X = ((146, 139, 130, 117, 136, 124, 127), (149, 145, 140, 120, 121, 128, 113), (141, 142, 136, 111, 127, 117, 125), (147, 143, 141, 119, 124, 128, 117), (140, 134, 125, 110, 142, 118, 136), (140, 147, 144, 117, 114, 121, 113), (155, 136, 123, 120, 141, 136, 126), (137, 135, 128, 103, 141, 111, 139), (142, 142, 137, 112, 127, 122, 124), (137, 141, 137, 108, 129, 111, 128), (138, 142, 141, 112, 122, 114, 119), (154, 139, 126, 124, 131, 137, 122), (158, 138, 123, 121, 145, 137, 129), (141, 133, 128, 106, 144, 114, 140), (149, 142, 132, 118, 128, 128, 122))
Indices start at 1.
(1, 1) = 146
(14, 2) = 133
(10, 7) = 128
(2, 5) = 121
(14, 5) = 144
(8, 6) = 111
(5, 5) = 142
(8, 4) = 103
(13, 6) = 137
(14, 7) = 140
(2, 1) = 149
(9, 2) = 142
(4, 6) = 128
(14, 3) = 128
(1, 2) = 139
(5, 6) = 118
(1, 3) = 130
(10, 6) = 111
(10, 2) = 141
(9, 1) = 142
(3, 7) = 125
(15, 4) = 118
(7, 7) = 126
(2, 6) = 128
(3, 3) = 136
(13, 5) = 145
(5, 3) = 125
(14, 1) = 141
(6, 3) = 144
(15, 2) = 142
(11, 6) = 114
(10, 3) = 137

M =
[[100 116 145 146 137 115 123 140 109 118 131 117]
 [148 147 151 117 144 136 129 127 144 121 155  98]
 [128 148 158 108 154 130 128  98 109 120  98 109]
 [122 126 104 109 128 132 148 101 105 131 106 129]
 [152 127 119 124 127 117 133 130 136 155 127 144]
 [136 110 149 111 126 129 102 149 146 136 127 111]
 [126 141 141 123 128 133 147 145 157 155 158 139]
 [139 155 150 119 100 138 154 139 116 141 123 156]
 [151 131 131 138  99 141 118 146 139 109 111 113]]
Indices start at 1.
(1, 1): 100
(3, 11): 98
(1, 10): 118
(3, 7): 128
(8, 7): 154
(7, 3): 141
(1, 6): 115
(2, 3): 151
(6, 7): 102
(9, 5): 99
(2, 4): 117
(4, 5): 128
(6, 12): 111
(7, 2): 141
(1, 2): 116
(6, 11): 127
(2, 12): 98
(9, 4): 138
(7, 1): 126
(1, 11): 131
(3, 1): 128
(5, 4): 124
(2, 8): 127
(1, 8): 140
(6, 1): 136
(7, 4): 123
(4, 6): 132
(5, 12): 144
(5, 10): 155
(6, 8): 149
(6, 3): 149
(8, 3): 150
(2, 9): 144
(1, 4): 146
(9, 9): 139
(4, 2): 126

data =
[[138 126 128 124 131 144 152]
 [135 131 126 110 118 120 132]
 [119 133 142 140 132 121 124]]
Rows and columns are counted from 1.
(1, 1)	138
(1, 4)	124
(3, 5)	132
(3, 6)	121
(2, 3)	126
(3, 7)	124
(3, 1)	119
(3, 2)	133

A =
[[144 118 124 127 117 118 130 116 122 130]
 [120 125 119 132 120 126 124 124 127 125]
 [149 130 136 122 132 125 131 130 119 127]
 [114 131 121 133 136 141 119 132 123 120]
 [118 134 120 136 134 140 117 130 121 123]
 [123 128 122 129 135 135 121 130 124 124]
 [108 130 125 135 126 133 128 134 137 126]
 [113 138 123 131 134 131 123 138 127 122]
 [116 131 124 127 132 131 117 132 130 129]
 [133 136 134 131 134 131 131 136 124 128]
 [119 124 132 130 120 127 132 122 142 134]
 [149 116 130 122 125 124 137 120 126 131]]
Rows and columns are counted from 1.
(1, 1) -> 144
(6, 1) -> 123
(2, 3) -> 119
(9, 4) -> 127
(11, 5) -> 120
(10, 1) -> 133
(10, 10) -> 128
(11, 4) -> 130
(4, 6) -> 141
(3, 7) -> 131
(12, 7) -> 137
(5, 10) -> 123
(8, 1) -> 113
(7, 4) -> 135
(11, 9) -> 142
(3, 1) -> 149
(10, 9) -> 124
(8, 5) -> 134
(10, 7) -> 131
(9, 1) -> 116
(2, 1) -> 120
(7, 3) -> 125
(2, 9) -> 127
(4, 3) -> 121
(12, 6) -> 124
(7, 5) -> 126
(2, 2) -> 125
(3, 2) -> 130
(4, 7) -> 119
(9, 9) -> 130
(11, 10) -> 134
(2, 6) -> 126
(8, 10) -> 122

m =
[[121 106 124 121 136 127 128 131 124 122]
 [134 127 123 127 134 129 126 121 115 130]
 [122 128 114 130 120 128 130 134 118 126]
 [124 124 122 120 129 126 123 135 124 135]
 [130 130 128 129 134 111 120 141 118 131]
 [123 119 125 126 129 123 124 142 117 117]
 [142 126 125 126 131 126 136 136 132 127]
 [124 132 132 113 137 123 129 128 126 129]
 [134 134 123 122 141 116 125 136 117 134]
 [118 125 119 127 119 125 134 137 130 143]]
Indices start at 1.
(1, 1) => 121
(10, 3) => 119
(4, 10) => 135
(6, 9) => 117
(8, 4) => 113
(5, 7) => 120
(7, 6) => 126
(10, 2) => 125
(9, 9) => 117
(3, 4) => 130
(7, 9) => 132
(6, 10) => 117
(6, 1) => 123
(2, 9) => 115
(5, 10) => 131
(4, 3) => 122
(3, 5) => 120
(1, 9) => 124
(6, 6) => 123
(4, 4) => 120
(7, 8) => 136
(2, 7) => 126
(4, 7) => 123
(8, 5) => 137
(8, 8) => 128
(1, 5) => 136
(6, 5) => 129
(9, 6) => 116
(10, 6) => 125
(9, 5) => 141
(1, 8) => 131
(7, 5) => 131

B =
[[133 121 136 112 142 124 139 120 134 120 150 125 128 131 114 123]
 [129 126 131 113 134 119 134 115 129 131 142 126 122 135 110 130]
 [135 126 136 114 141 124 140 120 133 127 153 120 132 128 117 127]
 [134 127 138 118 141 121 140 121 135 131 153 118 133 126 117 126]
 [129 117 132 110 139 122 130 120 125 125 147 131 120 134 114 128]
 [129 126 130 114 133 118 133 115 128 132 142 126 122 135 110 131]
 [131 112 133 108 144 128 130 123 124 120 153 131 120 134 117 128]]
Indices start at 1.
row 1 col 1 -> 133
row 4 col 13 -> 133
row 4 col 8 -> 121
row 1 col 14 -> 131
row 3 col 2 -> 126
row 3 col 15 -> 117
row 6 col 12 -> 126
row 1 col 16 -> 123
row 4 col 12 -> 118
row 4 col 1 -> 134
row 3 col 8 -> 120
row 7 col 5 -> 144
row 2 col 9 -> 129
row 4 col 7 -> 140
row 7 col 13 -> 120
row 1 col 2 -> 121
row 6 col 2 -> 126
row 2 col 15 -> 110
row 5 col 3 -> 132
row 3 col 5 -> 141
row 2 col 8 -> 115
row 2 col 12 -> 126
row 5 col 16 -> 128
row 1 col 13 -> 128
row 4 col 2 -> 127
row 3 col 12 -> 120
row 5 col 4 -> 110
row 4 col 14 -> 126
row 2 col 2 -> 126
row 7 col 11 -> 153
row 3 col 11 -> 153
row 7 col 3 -> 133
row 5 col 6 -> 122
row 5 col 7 -> 130
row 5 col 12 -> 131

arr = [[152, 117, 149, 134], [118, 124, 121, 142], [129, 115, 133, 147], [140, 114, 140, 118]]
Indices start at 1.
(1, 1)	152
(3, 1)	129
(4, 4)	118
(2, 2)	124
(2, 3)	121

grid =
[[123 125 131 136 138 119 141 121 106 133 141 118 127 114]
 [109 116 116 131 128 112 125 121 146 135 110 113 137 125]]
Indices start at 1.
row 1 col 1 = 123
row 2 col 12 = 113
row 1 col 5 = 138
row 2 col 13 = 137
row 2 col 9 = 146
row 2 col 14 = 125
row 1 col 11 = 141
row 2 col 6 = 112
row 1 col 10 = 133
row 1 col 13 = 127
row 1 col 7 = 141
